Below is a small trained network, with its code and all its weights. Each question gives an input and a class and asks what happens when units are switched off, that is, made to give their printed mean instead of their output.

import numpy as np


def w(rows, s, z=0):
    codes = np.array(rows[::2]) - 128.0
    scale = np.full(codes.shape[1], s)
    scale[-1] = z or s
    return codes * scale


def norm(h):
    return h / np.sqrt((h * h).mean(-1, keepdims=True) + 1e-5)


def f(y):
    return np.maximum(y, 0)


def log_softmax(a):
    a = a - a.max(-1, keepdims=True)
    return a - np.log(np.exp(a).sum(-1, keepdims=True))


def net(x, mask):
    res = np.array(x, float).reshape(1, 5) / 4 @ E
    u = 0
    for l in range(2):
        y = f(norm(res) @ A[l][:, :-1].T + A[l][:, -1])
        res = res + np.where(mask[u : u + 13], y, B[l][:, -1]) @ B[l][:, :-1]
        u += 13
    return log_softmax(norm(res)[-1] @ U[:, :-1].T + U[:, -1])


A, B = {}, {}
E = w([
[165,167,187,50,154,122,42,59,181,177,42],'x0',
[100,88,175,203,120,128,129,28,23,22,51],'x1',
[139,93,80,205,154,19,164,132,255,146,89],'x2',
[152,29,219,130,113,176,110,208,184,108,100],'x3',
[208,42,185,88,181,14,121,82,104,94,176],'x4',
],0.0043)
A[0] = w([
[98,108,138,152,84,130,136,74,86,58,97,24],'L0N0',
[183,154,177,81,177,60,89,141,29,116,189,46],'L0N1',
[136,75,124,139,74,151,152,181,95,117,206,61],'L0N2',
[144,181,192,62,71,72,90,65,130,153,114,47],'L0N3',
[106,20,217,184,154,149,103,209,241,138,81,164],'L0N4',
[129,76,159,108,191,51,113,121,165,55,163,94],'L0N5',
[108,125,66,198,177,123,198,146,112,83,210,46],'L0N6',
[121,100,150,56,149,196,139,144,51,142,129,99],'L0N7',
[113,209,1,130,197,49,144,79,83,175,126,166],'L0N8',
[112,166,172,61,173,138,102,53,214,136,10,13],'L0N9',
[85,188,131,185,138,170,220,135,203,122,55,251],'L0N10',
[115,93,147,95,127,141,37,102,146,166,118,185],'L0N11',
[69,121,90,124,180,143,85,198,209,220,225,99],'L0N12',
],0.0055,0.0014)
B[0] = w([
[108,44,141,104,34,137,139,98,180,152,136,189],'L0N0',
[99,139,104,151,161,157,171,147,122,151,150,201],'L0N1',
[115,157,90,29,148,115,119,146,151,49,87,184],'L0N2',
[137,160,76,93,124,123,155,129,130,60,100,194],'L0N3',
[121,254,183,152,121,83,136,87,111,103,119,255],'L0N4',
[188,155,85,170,121,206,173,157,111,172,138,203],'L0N5',
[136,144,67,70,148,114,96,150,156,69,75,198],'L0N6',
[103,109,145,179,164,38,114,205,155,214,156,185],'L0N7',
[126,212,252,153,117,96,98,107,118,65,125,238],'L0N8',
[138,67,39,109,121,144,133,165,123,91,79,224],'L0N9',
[192,94,120,153,184,180,102,132,126,185,167,221],'L0N10',
[80,98,94,73,124,106,199,168,111,101,188,189],'L0N11',
[168,47,139,117,70,143,77,30,110,98,156,221],'L0N12',
],0.0059)
A[1] = w([
[167,140,130,212,114,106,151,103,149,137,81,101],'L1N0',
[186,86,127,191,245,44,159,83,141,136,148,79],'L1N1',
[84,149,86,37,240,130,91,153,136,53,67,131],'L1N2',
[194,72,121,125,180,131,163,103,75,108,210,147],'L1N3',
[60,49,127,207,80,114,148,63,86,102,45,77],'L1N4',
[153,185,187,70,184,162,76,152,128,137,65,245],'L1N5',
[122,160,124,197,92,143,134,190,90,73,212,142],'L1N6',
[155,188,115,53,116,65,79,186,154,131,228,130],'L1N7',
[80,134,114,184,127,226,46,154,115,176,113,23],'L1N8',
[135,123,236,94,87,174,187,206,191,104,102,253],'L1N9',
[166,184,78,159,164,169,53,113,131,121,94,229],'L1N10',
[89,78,79,117,160,57,92,127,215,71,89,202],'L1N11',
[9,120,198,31,155,150,130,167,2,172,168,9],'L1N12',
],0.0058,0.0013)
B[1] = w([
[70,127,154,116,115,132,33,196,116,137,233,199],'L1N0',
[80,122,130,133,203,156,100,191,126,183,120,206],'L1N1',
[114,91,101,135,116,118,183,147,174,122,118,234],'L1N2',
[166,194,101,121,143,185,189,118,112,210,88,205],'L1N3',
[206,135,145,45,62,196,90,62,181,197,158,216],'L1N4',
[88,99,81,159,135,56,175,133,91,59,152,209],'L1N5',
[134,80,94,98,159,42,167,83,141,124,40,212],'L1N6',
[121,94,194,145,68,200,112,52,105,143,82,253],'L1N7',
[180,177,121,88,200,86,214,130,105,230,120,181],'L1N8',
[101,187,130,154,156,102,173,30,46,73,121,219],'L1N9',
[145,79,168,155,185,99,177,181,83,131,103,223],'L1N10',
[62,114,80,102,66,177,120,190,111,110,167,211],'L1N11',
[125,115,122,207,140,92,2,227,244,117,169,211],'L1N12',
],0.0064,0.0053)
U = w([
[177,78,156,68,18,219,69,19,147,188,164,198],'0',
[94,68,28,64,107,103,179,171,141,51,62,79],'1',
[91,103,152,210,165,84,2,230,180,172,184,134],'2',
[92,181,199,192,134,28,141,30,90,81,107,202],'3',
[190,135,105,143,251,162,198,141,85,255,90,2],'4',
],0.0079,0.00079)

Each question gives the input, the list of numbers given to net, and the class t.
The units are the neurons (one row each of A and B). Each row of codes is followed by its name. A weight is (code - 128) times the scale printed after its matrix; where a second scale follows, it is the last column's (A, B and U).
mask holds one flag per neuron, layer by layer. A switched-off neuron (its flag False) gives its mean, the last column of its row in B, instead of its output. The means were averaged over made-up inputs and are rounded, as every weight is.
A unit's drop is (log p(t) with every unit on - log p(t) with that unit switched off) / (log p(t) with every unit on - log p(t) with every unit switched off).
The circuit of an input: a set's keep is (log p(t) with only the set's units on - log p(t) with every unit switched off) / (log p(t) with every unit on - log p(t) with every unit switched off). Starting from the 12 units with the biggest drops (on a tie, the unit counted first), units are removed one at a time, each time the one whose removal leaves the highest keep (on an exact tie, the one counted first), for as long as the keep stays at least 0.8.
units of the circuit, in order: the units of the circuit, biggest drop first
unit that matters most: the unit with the biggest drop
top k neurons: the k neurons with the biggest drops, biggest first
top k neurons in layer l: the k neurons of layer l with the biggest drops, biggest first
input [-8,8,6,-1,-7], class 0: units of the circuit, in order -> [L1N4]
input [-3,6,-5,-4,8], class 4: top 2 neurons in layer 1 -> [L1N3, L1N7]
input [-2,7,8,4,-2], class 2: top 2 neurons -> [L1N0, L0N10]
input [6,-8,3,4,-7], class 0: top 3 neurons -> [L0N12, L0N5, L0N11]
input [6,2,-5,-3,3], class 1: top 2 neurons in layer 0 -> [L0N3, L0N9]
input [2,6,-6,7,8], class 4: top 2 neurons -> [L1N3, L0N8]
input [6,-5,4,-4,5], class 1: top 3 neurons -> [L0N9, L0N3, L0N10]
input [-6,1,7,-6,-4], class 2: units of the circuit, in order -> [L0N10, L1N0, L1N9]
input [-4,-8,7,-4,0], class 0: units of the circuit, in order -> [L0N12, L1N7]
input [-3,7,-6,5,-1], class 0: top 2 neurons in layer 0 -> [L0N0, L0N8]
input [3,-2,-6,8,-1], class 3: top 2 neurons -> [L1N9, L0N4]
input [-5,6,-2,6,-7], class 4: top 2 neurons -> [L1N8, L0N10]
input [4,-1,4,6,-8], class 4: units of the circuit, in order -> [L0N10, L1N8]
input [8,-2,4,3,-4], class 1: units of the circuit, in order -> [L0N9]
input [3,8,-6,-1,7], class 0: top 2 neurons -> [L0N0, L1N4]
input [-6,3,4,7,-5], class 3: top 3 neurons -> [L0N4, L0N9, L1N9]
input [-4,-4,-7,-6,2], class 2: top 2 neurons in layer 0 -> [L0N4, L0N7]
input [8,2,-2,-3,-8], class 1: top 2 neurons in layer 1 -> [L1N5, L1N2]
input [-3,-7,2,8,-3], class 3: units of the circuit, in order -> [L0N4, L1N9]
input [5,7,-2,-7,-6], class 0: units of the circuit, in order -> [L1N4, L0N0]
input [7,-4,-7,-3,4], class 1: unit that matters most -> L0N3
input [-7,3,-8,3,2], class 2: top 4 neurons -> [L1N12, L0N7, L0N9, L0N3]
input [-2,3,0,-5,-7], class 4: units of the circuit, in order -> [L0N10, L1N8]
